Below is a small trained network, with its code and all its weights. Each question gives an input and a class and asks what happens when units are switched off, that is, made to give their printed mean instead of their output.

import numpy as np


def w(rows, s, z=0):
    codes = np.array(rows[::2]) - 128.0
    scale = np.full(codes.shape[1], s)
    scale[-1] = z or s
    return codes * scale


def f(y):
    return y / 2 * (1 + np.tanh(0.7978845608 * (y + 0.044715 * y**3)))


def log_softmax(a):
    a = a - a.max(-1, keepdims=True)
    return a - np.log(np.exp(a).sum(-1, keepdims=True))


def net(x, mask):
    res = np.array(x, float).reshape(1, 3) / 4 @ E
    y = f(res @ A[0][:, :-1].T + A[0][:, -1])
    res = res + np.where(mask, y, B[0][:, -1]) @ B[0][:, :-1]
    return log_softmax(res[-1] @ U[:, :-1].T + U[:, -1])


A, B = {}, {}
E = w([
[139,128,126,40,192,160,131,2,156,140],'x0',
[137,150,130,113,246,195,137,217,57,138],'x1',
[174,196,83,246,187,39,109,31,46,120],'x2',
],0.0088)
A[0] = w([
[109,124,135,143,150,108,137,116,112,118,6],'n1',
[131,126,126,107,216,128,128,19,124,138,24],'n2',
[131,129,127,120,170,143,130,162,127,133,2],'n3',
[131,128,124,252,115,93,129,188,96,140,69],'n4',
[116,124,129,180,67,88,126,54,129,129,94],'n5',
[147,139,125,165,70,119,139,67,137,132,26],'n6',
[126,128,128,164,115,115,122,148,117,126,4],'n7',
[139,135,117,156,138,123,122,104,122,138,28],'n8',
[137,134,128,160,142,125,127,113,121,135,7],'n9',
[135,131,123,141,163,125,123,141,115,133,13],'n10',
[134,141,123,239,183,81,127,68,82,123,103],'n11',
[142,143,127,168,225,146,138,146,85,132,60],'n12',
[112,127,129,156,236,124,131,151,89,130,167],'n13',
],0.02,0.0074)
B[0] = w([
[66,20,50,18,167,81,170,164,119,27,132],'n1',
[113,193,147,127,111,162,162,105,74,43,204],'n2',
[108,97,141,104,116,87,115,131,149,119,146],'n3',
[117,191,152,114,119,158,156,83,84,58,224],'n4',
[145,109,122,146,145,48,83,120,151,140,209],'n5',
[136,86,99,125,143,61,112,127,138,104,177],'n6',
[83,101,96,90,130,107,162,167,103,2,142],'n7',
[96,105,158,67,140,119,136,157,151,109,146],'n8',
[58,109,167,79,84,100,113,179,139,86,139],'n9',
[86,86,72,94,177,51,132,172,121,62,138],'n10',
[123,109,135,119,117,199,139,167,151,208,253],'n11',
[156,90,130,124,144,66,82,136,148,108,196],'n12',
[131,117,112,155,114,67,109,98,155,156,206],'n13',
],0.031,0.024)
U = w([
[144,104,135,134,137,77,82,119,147,104,105],'0',
[122,159,147,117,122,146,147,117,89,61,106],'1',
[102,78,160,77,111,175,135,198,165,146,128],'2',
[231,190,111,255,156,170,111,61,109,195,248],'3',
[149,107,73,144,186,140,145,149,107,104,75],'4',
],0.015)

Each question gives the input, the list of numbers given to net, and the class t.
The units are the neurons (one row each of A and B). Each row of codes is followed by its name. A weight is (code - 128) times the scale printed after its matrix; where a second scale follows, it is the last column's (A, B and U).
mask holds one flag per neuron, in row order. A switched-off neuron (its flag False) gives its mean, the last column of its row in B, instead of its output. The means were averaged over made-up inputs and are rounded, as every weight is.
A unit's drop is (log p(t) with every unit on - log p(t) with that unit switched off) / (log p(t) with every unit on - log p(t) with every unit switched off).
unit that matters most: the unit with the biggest drop
top k neurons: the k neurons with the biggest drops, biggest first
drop of u: that unit's drop, to one decimal
input [4,3,0], class 1: top neuron => n11
input [0,5,-6], class 2: top 3 neurons => n5, n4, n2
input [-7,5,-6], class 1: top 2 neurons => n11, n5
input [4,3,4], class 1: top 2 neurons => n2, n5
input [0,-1,-8], class 2: top 2 neurons => n4, n2
input [-5,-6,-8], class 2: top 3 neurons => n4, n2, n5
input [6,-1,-7], class 2: top 2 neurons => n4, n2
input [-4,-4,-6], class 2: top 2 neurons => n4, n2
input [7,-6,-3], class 1: top 3 neurons => n2, n13, n12
input [-7,0,8], class 2: top 2 neurons => n11, n2
input [4,-4,-6], class 2: top 3 neurons => n4, n2, n5
input [3,-1,1], class 3: drop of n7 => 0.2
input [2,0,0], class 3: drop of n4 => 0.2
input [-2,-3,-1], class 3: unit that matters most => n12
input [7,0,8], class 2: drop of n6 => 0.0
